Each row of numbers belongs to one of the nodes below and depends on some of the facts about them. Some rows are named. Which node is each other row?

Some nodes and their rows:
nedol: -18 -6 5 9 -2 -9 3 16 9 2 1 10 1 6 -4 4 -9 -13 3 -3 1 15 -1 9 -2 3 -40 5
 9 20 14
stoseben: -3 -6 -1 1 1 9 1 0 0 -3 1 7 -5 0 -4 -2 -2 4 0 -2 6 0 1 2 4 -1 -23 8 8 7
 3
drastus: 18 -10 22 3 6 -42 12 -13 2 -3 -9 1 -12 -3 -1 -3 13 7 0 -8 14 19 2 -4 18
 16 -27 9 -2 36 -12
rakek: 0 -12 -7 10 3 24 2 -3 -7 -11 -7 14 -9 -1 -8 -6 -1 7 -14 2 13 -21 4 17 13
 14 -11 -8 -1 17 12
vuken: 5 -7 -6 -24 -10 -12 -3 20 1 2 -1 -5 -14 3 0 -7 4 -9 2 -11 8 -5 1 2 35 -4
 14 12 -4 -9 25
nebrum: -3 -6 -2 1 2 7 2 3 -3 -1 2 7 -4 -3 -3 -2 -2 4 -1 0 4 0 1 1 3 -2 -18 7 8
 6 4
klebrek: -2 -6 -1 0 1 7 1 0 -2 -3 1 7 -5 -1 -4 -3 -2 4 -1 -1 6 -1 1 1 4 -1 -14 7
 8 6 4
dazo: -6 -4 3 -4 3 -2 -9 -3 -4 -5 3 5 11 -8 -2 -5 -3 -2 -9 3 0 -3 -2 -7 -10 2
 2 14 9 1 -8
fafo: -1 -3 1 -5 0 -1 -5 1 2 -7 1 4 -1 1 -3 -4 -4 7 0 1 2 -7 1 -1 -4 0 -8 6 7
 6 8
skezer: 5 -5 5 -5 1 -9 1 -7 3 -2 1 1 2 16 0 -4 0 -4 1 5 -7 3 -1 -2 4 3 5 6 0 7
 -1
klifen: -8 -5 3 -2 3 -11 -4 -4 0 0 3 2 -2 -3 -4 -2 -2 -10 -1 2 -1 -4 0 -6 3 4
 -14 8 8 -2 6
vefle: 4 -5 4 0 1 0 4 -1 1 -1 2 3 4 14 -1 -5 -2 4 -3 6 -9 3 -3 2 -1 2 5 5 1 10
 -7
gratre: -5 -5 -1 -3 0 1 -10 -11 -1 -3 -2 6 7 -11 0 -1 -1 -11 -4 2 4 11 0 -3 -7
 -2 5 13 8 -2 -8
zorom: 6 -6 5 -7 0 -2 4 4 1 -1 4 3 4 19 -1 -6 -2 1 -4 3 -9 0 -2 2 5 3 8 8 -2 8
 -2
grarin: -4 -3 2 2 2 -1 -7 -13 0 -5 -1 5 -2 -7 -2 -1 -3 1 2 5 4 -1 1 -3 -9 -2 -9
 5 12 4 -1
mepok: -7 -1 14 -4 -9 -25 -13 25 1 8 -4 1 5 -10 6 -3 -8 -11 -6 1 4 1 -3 3 -16
 -5 19 12 3 5 -2
flaridri: -15 -4 9 3 0 -14 -8 9 6 -2 0 9 16 -2 -3 1 -9 -12 -5 -1 -1 12 -3 1 -17 4
 -13 11 8 15 -2
munuk: -3 -5 -3 -15 -3 -7 -8 10 3 -8 2 2 10 -2 -3 -5 -1 -9 -6 -7 4 3 -1 -4 8 2
 17 17 1 -2 3
skikaves: 2 -2 11 -11 -10 -19 -12 24 -8 11 -4 -2 -2 -12 8 -9 -6 -2 -7 2 7 -8 -2 0
 -7 -9 32 13 2 -5 -4

Some facts about the nodes:
seze	Φ	flogem; bregrul	Φ	muki; vutrir	Φ	plinaplo; robrur	Φ	flogem; robrur	Φ	bograr; robrur	Φ	zistel
nago	Φ	flupom; nago	Φ	dazo; batram	Φ	klobrovin; stumil	Φ	tolir; stumil	Φ	gratre; stumil	Φ	susin
rakek	Φ	fipak; rakek	Φ	ritrek; rakek	Φ	trebeka; rakek	Φ	vezin; rakek	Φ	lizi; lomibror	Φ	pidu
lomibror	Φ	mepok; lomibror	Φ	zistel; fotral	Φ	munuk; tekle	Φ	golabro; pudri	Φ	flupom; pibem	Φ	briklu
pibem	Φ	riplolur; pibem	Φ	meklim; rizizu	Φ	skubre; rizizu	Φ	plubutis; podeklak	Φ	trodrek; podeklak	Φ	pigo
podeklak	Φ	kabogu; migrin	Φ	drigam; flikiplor	Φ	gromil; flikiplor	Φ	lobi; batem	Φ	dretra; drastus	Φ	fatrom
vebal	Φ	sopum; stoseben	Φ	dazo; zasim	Φ	zetim; zasim	Φ	sopum; plaram	Φ	gromil; plaram	Φ	briklu
klebrek	Φ	vaklen; penom	Φ	vasis; logrumam	Φ	gesta; logrumam	Φ	grugikluk; logrumam	Φ	ploklan; nedol	Φ	bograr
nedol	Φ	flaridri; fonen	Φ	brazukla; timipul	Φ	skikaves; timipul	Φ	mepok; timipul	Φ	briklu; timipul	Φ	trotron
flovon	Φ	susin; nudakes	Φ	zafor; nudakes	Φ	stobiplem; stukis	Φ	kifatrik; sizagruk	Φ	munik; sizagruk	Φ	varor
sizagruk	Φ	golabro; sizagruk	Φ	lokoflir; droska	Φ	kabru; fligruk	Φ	braseklal; fligruk	Φ	zetim; fligruk	Φ	trodrek
klaflar	Φ	vezin; vuken	Φ	grugikluk; vanom	Φ	lokoflir; nebrum	Φ	mozi; kanutru	Φ	plidon; kanutru	Φ	skikaves
kanutru	Φ	ploklan; drogrutrum	Φ	nuflak; drogrutrum	Φ	zetim; drogrutrum	Φ	kletratas; seze	Ω	736; kabogu	Ω	736
sugam	Ω	736; lirir	Ω	736; bregrul	Ω	736; ritrek	Ω	736; festek	Ω	377; lizi	Ω	736
grugikluk	Ω	736; kibos	Ω	736; vutrir	Ω	377; skikaves	Ω	736; treplo	Ω	736; mevis	Ω	377
veta	Ω	736; robrur	Ω	736; fafo	Ω	736; brazukla	Ω	736; susin	Ω	736; nuflak	Ω	736
lokoflir	Ω	736; riplolur	Ω	736; fatrom	Ω	736; nago	Ω	736; batram	Ω	377; fetrases	Ω	736
brezin	Ω	377; ploklan	Ω	377; flaridri	Ω	736; briklu	Ω	736; lobi	Ω	736; kabru	Ω	736
stobiplem	Ω	736; kletratas	Ω	736; stumil	Ω	736; zistel	Ω	377; klibu	Ω	736; mepok	Ω	736
klakaskun	Ω	736; munik	Ω	736; skezer	Ω	377; rostal	Ω	736; rakek	Ω	736; lomibror	Ω	736
pladri	Ω	377; fotral	Ω	377; tekle	Ω	377; pigo	Ω	736; pudri	Ω	736; tolir	Ω	736
braseklal	Ω	736; bekoplem	Ω	736; vefle	Ω	377; pibem	Ω	377; rizizu	Ω	377; podeklak	Ω	377
klotram	Ω	377; migrin	Ω	736; flikiplor	Ω	736; lasta	Ω	377; muki	Ω	377; klobrovin	Ω	377
ruklol	Ω	736; meklim	Ω	736; trotron	Ω	736; trodrek	Ω	377; batem	Ω	736; drastus	Ω	377
vebal	Ω	736; stoseben	Ω	736; zasim	Ω	736; plaram	Ω	377; klebrek	Ω	736; gromil	Ω	736
plidon	Ω	736; mozi	Ω	736; penom	Ω	377; mogam	Ω	736; plubutis	Ω	736; nivople	Ω	736
zorom	Ω	377; gesta	Ω	377; drudus	Ω	736; logrumam	Ω	736; zetim	Ω	736; vezin	Ω	736
golabro	Ω	736; nedol	Ω	736; vaklen	Ω	736; zafor	Ω	736; fonen	Ω	377; trebeka	Ω	377
timipul	Ω	736; flovon	Ω	736; sopum	Ω	736; dretra	Ω	736; flogem	Ω	377; flupom	Ω	377
gratre	Ω	736; nudakes	Ω	377; fipak	Ω	377; festilur	Ω	736; plinaplo	Ω	377; stukis	Ω	736
mebrak	Ω	736; dazo	Ω	736; klifen	Ω	736; drigam	Ω	736; lafodel	Ω	736; grarin	Ω	736
skubre	Ω	736; kifatrik	Ω	736; sizagruk	Ω	377; droska	Ω	736; fligruk	Ω	736; bograr	Ω	736
lotodre	Ω	736; nimedi	Ω	377; tredi	Ω	736; klaflar	Ω	736; vasis	Ω	377; mizik	Ω	736
treven	Ω	736; munuk	Ω	736; pidu	Ω	736; vuken	Ω	736; tromok	Ω	736; netrom	Ω	377
plase	Ω	377; vanom	Ω	736; nebrum	Ω	736; kanutru	Ω	736; drogrutrum	Ω	736; varor	Ω	736
seze	κ	kabru; seze	κ	kibos; kabogu	κ	munuk; kabogu	κ	sugam; kabogu	κ	mizik; kabogu	κ	nimedi
bregrul	κ	migrin; bregrul	κ	rakek; bregrul	κ	nebrum; bregrul	κ	treven; grugikluk	κ	festilur; grugikluk	κ	gratre
vutrir	κ	gesta; treplo	κ	stumil; veta	κ	pibem; susin	κ	gesta; susin	κ	droska; susin	κ	grarin
batram	κ	kifatrik; batram	κ	klaflar; batram	κ	drogrutrum; batram	κ	mevis; brezin	κ	fetrases; brezin	κ	bograr
brezin	κ	vezin; brezin	κ	stobiplem; brezin	κ	zorom; ploklan	κ	kifatrik; ploklan	κ	zetim; briklu	κ	rizizu
skezer	κ	stoseben; skezer	κ	plaram; rostal	κ	sugam; rostal	κ	brazukla; lomibror	κ	pidu; tekle	κ	kifatrik
tekle	κ	grarin; braseklal	κ	tromok; podeklak	κ	vezin; podeklak	κ	lizi; podeklak	κ	treven; podeklak	κ	lobi
podeklak	κ	vasis; klotram	κ	mozi; klotram	κ	munik; klotram	κ	kabru; muki	κ	pladri; ruklol	κ	logrumam
ruklol	κ	migrin; ruklol	κ	flaridri; ruklol	κ	nedol; trodrek	κ	mozi; trodrek	κ	pigo; trodrek	κ	sugam
batem	κ	lasta; batem	κ	brazukla; drastus	κ	pladri; zasim	κ	munuk; plubutis	κ	klebrek; plubutis	κ	stoseben
drudus	κ	nivople; drudus	κ	vebal; drudus	κ	lirir; vaklen	κ	golabro; vaklen	κ	sizagruk; vaklen	κ	lirir
flovon	κ	bekoplem; flovon	κ	festilur; flovon	κ	nivople; sopum	κ	pladri; sopum	κ	klaflar; dretra	κ	rizizu
dretra	κ	fafo; flupom	κ	vefle; flupom	κ	festilur; flupom	κ	riplolur; flupom	κ	treven; flupom	κ	lobi
nudakes	κ	tredi; mebrak	κ	zafor; mebrak	κ	vezin; klifen	κ	klakaskun; klifen	κ	fetrases; klifen	κ	droska
klifen	κ	lizi; drigam	κ	pidu; drigam	κ	klibu; drigam	κ	pigo; drigam	κ	zorom; lafodel	κ	rizizu
lafodel	κ	festek; lafodel	κ	mogam; skubre	κ	lirir; skubre	κ	vezin; skubre	κ	nedol; fligruk	κ	festilur
fligruk	κ	mogam; fligruk	κ	timipul; fligruk	κ	grarin; vuken	κ	pidu; vuken	κ	munuk; vuken	κ	klobrovin
netrom	κ	bograr; plase	κ	fonen; plase	κ	lobi; kanutru	κ	nivople; varor	κ	gratre; varor	κ	sugam

Name these rows:
No name comes twice in this set of rows, the named rows included.
13 -2 11 -9 -5 -8 -4 0 -6 4 -2 -4 -3 6 7 -9 -1 5 -4 10 -3 -10 -3 0 -3 -5
 34 6 -4 1 -10 : gesta
-11 -4 6 -11 -9 -26 -10 32 9 2 0 2 10 3 0 -3 -7 -17 -4 -7 -1 7 -3 3 -1 1
 11 15 -1 7 13 : pidu
6 -5 3 0 -1 -6 5 -12 5 -2 -1 1 -8 17 -1 -1 1 -4 6 5 -8 6 0 1 6 2 -5 2 1
 11 5 : vutrir
5 -5 4 -7 -2 -9 2 -7 4 -4 -1 1 1 13 1 -3 1 -6 1 2 -6 9 -1 1 6 2 13 7 -2
 7 -3 : klotram
-14 -6 6 0 10 -18 -4 0 -3 10 12 -1 4 -6 -6 -4 -2 -24 -8 5 -11 -11 -5 -17
 7 13 -13 11 8 -10 5 : skubre
-13 -2 -8 -17 -2 -21 -2 0 9 -6 -5 3 12 -10 -7 2 2 -13 6 -11 0 23 2 -21 3
 -6 42 20 -4 -11 5 : kabogu
-15 1 3 -2 13 -19 4 2 4 -3 2 7 24 -15 -10 0 -6 15 1 -2 -9 6 0 -35 -28 -5
 36 18 4 -7 -10 : zetim
-7 -11 5 2 10 -3 -9 3 -9 -2 5 6 15 -9 -8 -11 -3 -16 -28 9 -3 -31 -4 -5 2
 26 15 5 -1 -2 2 : vezin
-6 -5 0 -15 -1 -15 -8 8 2 -4 4 0 8 -3 -4 -5 1 -15 -5 -5 -2 -1 -2 -9 12 5
 8 15 -1 -6 11 : drigam
-18 -5 6 12 -8 -12 2 19 12 2 -3 12 -1 7 -3 5 -10 -12 7 -5 3 22 0 16 -5
 -1 -42 2 9 26 13 : robrur
-10 -5 2 3 5 -3 -1 2 -3 6 7 4 2 -4 -5 -3 -2 -9 -5 2 -5 -4 -2 -6 2 3 -15
 9 9 -1 1 : lirir
15 -1 -1 -12 -4 -7 0 -10 15 -18 2 -2 -12 35 -3 -5 -4 20 15 7 -9 -21 2 8
 1 0 -15 -9 5 17 27 : rizizu
-16 -4 5 5 -4 -17 -3 9 12 -1 -3 8 0 4 -2 4 -6 -18 7 -4 2 21 0 6 -3 2 -28
 6 7 17 12 : seze
6 -6 5 -9 -1 -3 1 2 0 -4 3 2 11 14 0 -7 -2 1 -6 4 -8 3 -4 -1 -1 4 16 10
 -4 8 -8 : klobrovin

Now the same nodes, written a new way:
Named rows:
flovon: -18 6 -14 -7 9 4 1 13 24 2 9 -19 6 17 1 27 -1 5 18 -10 20 16 -4 9 8 25
 -7 9 -5 17 19 34 7 9 -8 1 1 -17 -11 -34 17 18 -7 -20 -2
drudus: -6 -1 -10 -13 19 -5 -6 -10 5 -3 -7 8 -4 -15 23 19 -9 26 8 -3 32 9 -13 -1
 18 5 -1 0 -38 7 11 33 12 -2 -36 0 -1 -13 -8 -15 3 14 -13 -13 -18
veta: -10 -4 -7 -16 13 1 -1 -9 4 -8 -4 12 -2 -13 9 13 -2 24 12 -9 24 3 0 -8 9
 0 4 1 -23 7 9 22 7 -14 -25 2 -12 -3 -17 -6 7 12 -3 -12 -18
vuken: -19 6 -30 -13 17 6 -14 17 17 -22 15 8 -6 -3 -17 19 14 19 15 -32 -5 11
 -14 8 -8 21 -15 1 -3 -14 19 19 8 -11 -26 4 15 5 -22 -23 7 -12 18 -17 -4
sopum: -18 -21 -9 -30 31 12 27 -28 -2 4 11 23 19 2 17 21 -3 0 10 -20 34 -22 34
 -20 7 16 0 11 -23 12 0 -11 13 2 -8 10 -23 6 -10 -10 27 -9 -11 -3 -19
podeklak: -12 15 -17 -9 -13 -4 1 -5 19 3 7 23 18 -2 -14 11 37 -2 27 -23 9 3 2 14 9
 11 -12 -9 -3 15 6 23 27 -11 13 -2 1 -14 27 -21 17 -4 -10 -14 18
pigo: 5 -1 8 0 4 0 0 -2 -12 -5 -6 7 3 -5 7 -1 -19 -1 6 -13 -1 -6 13 -17 -2 -8
 22 3 -5 -2 1 9 -8 -9 -11 6 -4 5 -13 3 -2 7 4 -1 -12
lasta: 2 -6 -7 -11 -24 -8 -7 -12 -6 11 -8 21 10 -8 4 2 -10 10 3 14 -7 -7 -6 -7
 8 -24 24 -17 -11 0 -11 2 7 -5 0 -1 12 -6 24 8 -4 -4 -4 -6 7
pladri: -8 -18 -20 -26 -9 -1 5 -39 -2 18 -5 27 27 15 9 -6 -12 -16 8 23 -13 -17
 22 -11 6 -13 18 -17 -4 0 -12 -17 9 3 13 9 -9 5 14 8 10 -7 -16 -5 7
mogam: 9 -8 5 -5 1 1 0 1 -6 -6 -6 2 -3 -3 8 2 -22 15 -6 3 6 -2 2 -8 6 -6 27 1
 -11 1 1 11 -6 -5 -19 -2 -5 -3 -8 6 -7 4 -1 6 -14
skikaves: 11 -8 -3 -1 13 -5 -10 -5 -4 -6 -7 7 -4 -3 8 -3 -22 10 -11 -1 -3 -2 -3 0
 11 -8 19 2 -19 -2 1 10 0 0 -26 1 6 -9 -13 -2 -15 -2 4 2 -9
stobiplem: 13 -6 -2 -7 10 -1 -8 2 -10 -4 -8 7 -9 -6 15 0 -20 13 -8 -2 3 0 -9 -3 6
 -2 20 3 -21 -11 3 11 -5 1 -26 -3 2 -5 -8 1 -11 -5 -1 1 -13
bekoplem: 6 -3 10 2 2 -1 0 -3 -9 2 -6 -2 8 0 11 -2 -20 -2 3 -3 3 -2 12 -11 4 -5 22
 5 -7 6 0 13 -6 -2 -9 3 -8 -3 -8 0 -3 12 -3 2 -12
tromok: 15 -12 -3 -12 12 -2 -9 5 -9 -5 -8 7 -15 -8 20 5 -23 20 -13 1 4 0 -17 -4
 8 -5 19 2 -26 -14 1 9 -2 4 -36 -1 10 -6 -5 -2 -15 -8 2 5 -11
vezin: 16 6 6 1 10 -5 -5 -2 -6 -9 -13 12 -3 -11 13 -12 -10 -3 6 -11 4 6 1 -1 6
 3 10 4 -15 -8 10 24 0 -7 -15 -3 -6 1 -1 -1 -6 4 -9 4 -7
logrumam: 0 5 -7 9 7 0 -4 16 11 -6 9 -10 11 19 -13 -5 -7 -12 5 -14 -17 10 5 10 -1
 21 8 10 12 -5 14 17 -4 5 2 -1 4 -4 -10 -16 -1 -4 6 1 7
kletratas: 5 -1 18 4 -1 0 7 -7 -11 -1 -5 4 15 -4 5 -5 -17 -6 10 -15 3 -10 27 -17 1
 -4 23 11 -1 6 -2 9 -8 -8 3 4 -16 0 -8 2 1 13 -2 2 -11
nivople: 11 -1 8 0 6 -3 -4 -3 -5 3 -10 -4 2 -1 20 5 -26 2 -3 1 11 3 -3 -8 10 -1
 18 6 -20 4 2 22 -3 8 -18 0 2 -13 -4 -8 -6 12 -8 -1 -12
zetim: 11 -6 21 0 4 5 15 2 -18 1 4 6 8 -7 10 10 -14 2 -2 -26 21 -16 23 -16 3 1
 18 16 -13 5 -6 0 -4 2 -3 2 -4 0 6 -3 2 -7 0 11 -15

Which node is each row?
No name comes twice in this set of rows, the named rows included.
-20 11 13 0 0 13 30 10 -2 -5 31 11 29 -5 -21 33 26 -20 34 -79 24 -21 51
 -19 -15 26 -8 28 14 26 -1 0 8 -14 22 13 -13 8 -5 -28 30 -6 17 -10 -5 : zasim
-11 2 -21 -4 21 -3 -9 6 24 -1 9 -9 5 11 -2 19 4 10 4 -13 14 16 -11 19 13
 23 -10 9 -18 14 17 30 13 11 -21 1 9 -27 -17 -34 5 5 0 -15 -1 : kanutru
-37 -4 -38 -30 -5 2 20 -29 28 18 12 19 43 31 -15 7 22 -24 35 0 -11 -9 35
 3 2 12 -7 -12 14 19 4 -9 18 -5 32 11 -20 4 4 -14 34 2 -14 -21 18 : drastus
-35 -9 -27 -34 -3 -1 15 -47 9 17 0 33 39 11 2 0 5 -10 31 16 3 -16 35 -12
 7 -6 2 -16 -3 15 -6 -10 18 -12 16 10 -25 8 4 5 28 11 -18 -20 5 : muki
12 -10 -14 10 17 -10 -15 6 15 -3 8 -9 6 24 -27 0 -4 -4 -16 -18 -17 5 5
 27 17 5 12 11 -5 15 3 11 1 14 -20 0 18 -23 -32 -22 -21 -14 17 -2 10 : timipul
-18 2 -22 -16 12 7 -2 15 17 -5 10 -6 -1 8 -12 28 6 11 13 -23 8 6 -4 2 -2
 17 -1 5 -5 8 15 16 6 -3 -16 7 6 -7 -20 -28 10 0 7 -16 -3 : batem
-32 2 -29 -17 -20 9 -4 6 27 2 18 2 11 12 -16 17 9 30 23 20 3 13 -17 14 2
 17 -6 -18 7 1 14 19 23 -2 10 -9 9 -7 28 -11 19 2 -4 -17 13 : tekle
10 -13 -32 5 -1 -18 -32 -10 15 6 12 9 13 13 -32 1 9 9 -24 -2 -32 -2 -16
 37 25 -13 8 -11 -11 11 -13 0 23 19 -16 -6 40 -35 0 -17 -28 -32 18 -4 30 : plaram
20 2 -34 -16 -12 0 -11 20 -12 -7 -1 -38 -15 20 -7 9 3 -14 -6 -40 -26 7
 -30 -20 -27 19 21 -2 4 9 4 -1 21 -8 -16 27 -20 -28 -17 -17 12 2 -17 22
 8 : nago
5 -8 -28 2 -7 -15 -23 -6 15 5 9 9 12 11 -29 3 11 5 -16 -3 -26 1 -10 29
 17 -10 9 -13 -6 11 -9 2 17 14 -7 -3 32 -29 4 -15 -18 -26 12 -7 28 : pibem

Now the same nodes, written a new way:
Named rows:
fipak: 15 19 10 -18 -4 -8 9 -33 -15 66 10 -6 13 -17 11
trodrek: -5 28 -18 -8 -12 27 16 -21 -8 9 33 16 44 -11 65
trebeka: 10 23 9 -19 -7 -13 19 -34 -16 58 4 -7 13 -17 9
gesta: 12 -3 30 -27 -7 -17 17 -23 -20 49 4 3 21 -21 7
vefle: -13 4 22 -17 7 13 25 -12 -12 -6 21 1 11 -32 31
fonen: -20 36 25 -57 80 -15 41 -7 7 29 22 -22 -22 -25 -1
tredi: 9 -1 3 -10 7 -16 -15 0 -2 15 -20 -8 -9 16 -31
vaklen: 14 13 -19 45 11 -32 -16 3 -12 54 -4 -10 -20 -20 -18
nedol: -25 -7 -4 4 24 43 -23 15 6 -72 -13 4 -8 -16 -6
droska: -8 -14 17 -23 28 -19 32 8 19 -37 -1 -9 -20 18 -41
treven: -7 -8 10 6 17 -6 -12 14 -9 -37 -4 2 1 -20 -25
plidon: 12 -13 -18 4 -9 9 -20 8 6 1 -19 11 26 -15 10
dazo: 8 -9 -19 3 1 5 -25 8 9 -3 -16 8 21 -17 9
fligruk: -17 -28 -3 24 6 -3 37 29 19 -24 -5 -1 -22 8 27
munuk: 11 13 -8 -26 3 -8 -15 8 -1 -25 5 18 43 15 -13
mogam: -3 -35 11 -10 10 -1 -6 29 6 -31 -19 11 12 -5 12
klakaskun: 4 -7 5 4 5 -17 -4 8 -5 -17 -7 -3 -8 -2 -25
trotron: 16 -7 -15 10 -7 -2 -15 2 2 8 -16 7 16 -9 -7
klaflar: -6 -22 7 -23 18 14 -26 24 16 -7 -45 -4 -21 13 1

Which node is each row?
No name comes twice in this set of rows, the named rows included.
-21 -7 -18 33 9 19 24 5 14 -41 13 -5 -27 -3 7 : bregrul
-24 18 10 18 6 7 56 -20 -6 6 50 -12 -29 -12 14 : podeklak
-18 3 -6 21 18 1 -58 48 -16 16 -34 -14 -49 7 18 : stukis
20 -36 -8 17 -43 -13 48 -31 19 -5 16 12 20 20 -20 : dretra
-13 28 -4 25 -5 12 36 -31 -5 23 48 -9 -5 -14 23 : brezin
12 -30 7 8 1 -18 -66 46 -28 43 -60 -2 -5 -21 17 : kifatrik
22 14 -1 -32 21 -25 1 -13 14 -2 -1 6 25 17 -40 : kabru
10 -34 -14 45 -41 -6 14 1 1 -12 -3 13 12 -4 19 : susin
-3 21 2 -7 -11 16 20 -40 -1 49 10 -12 -13 5 19 : skezer

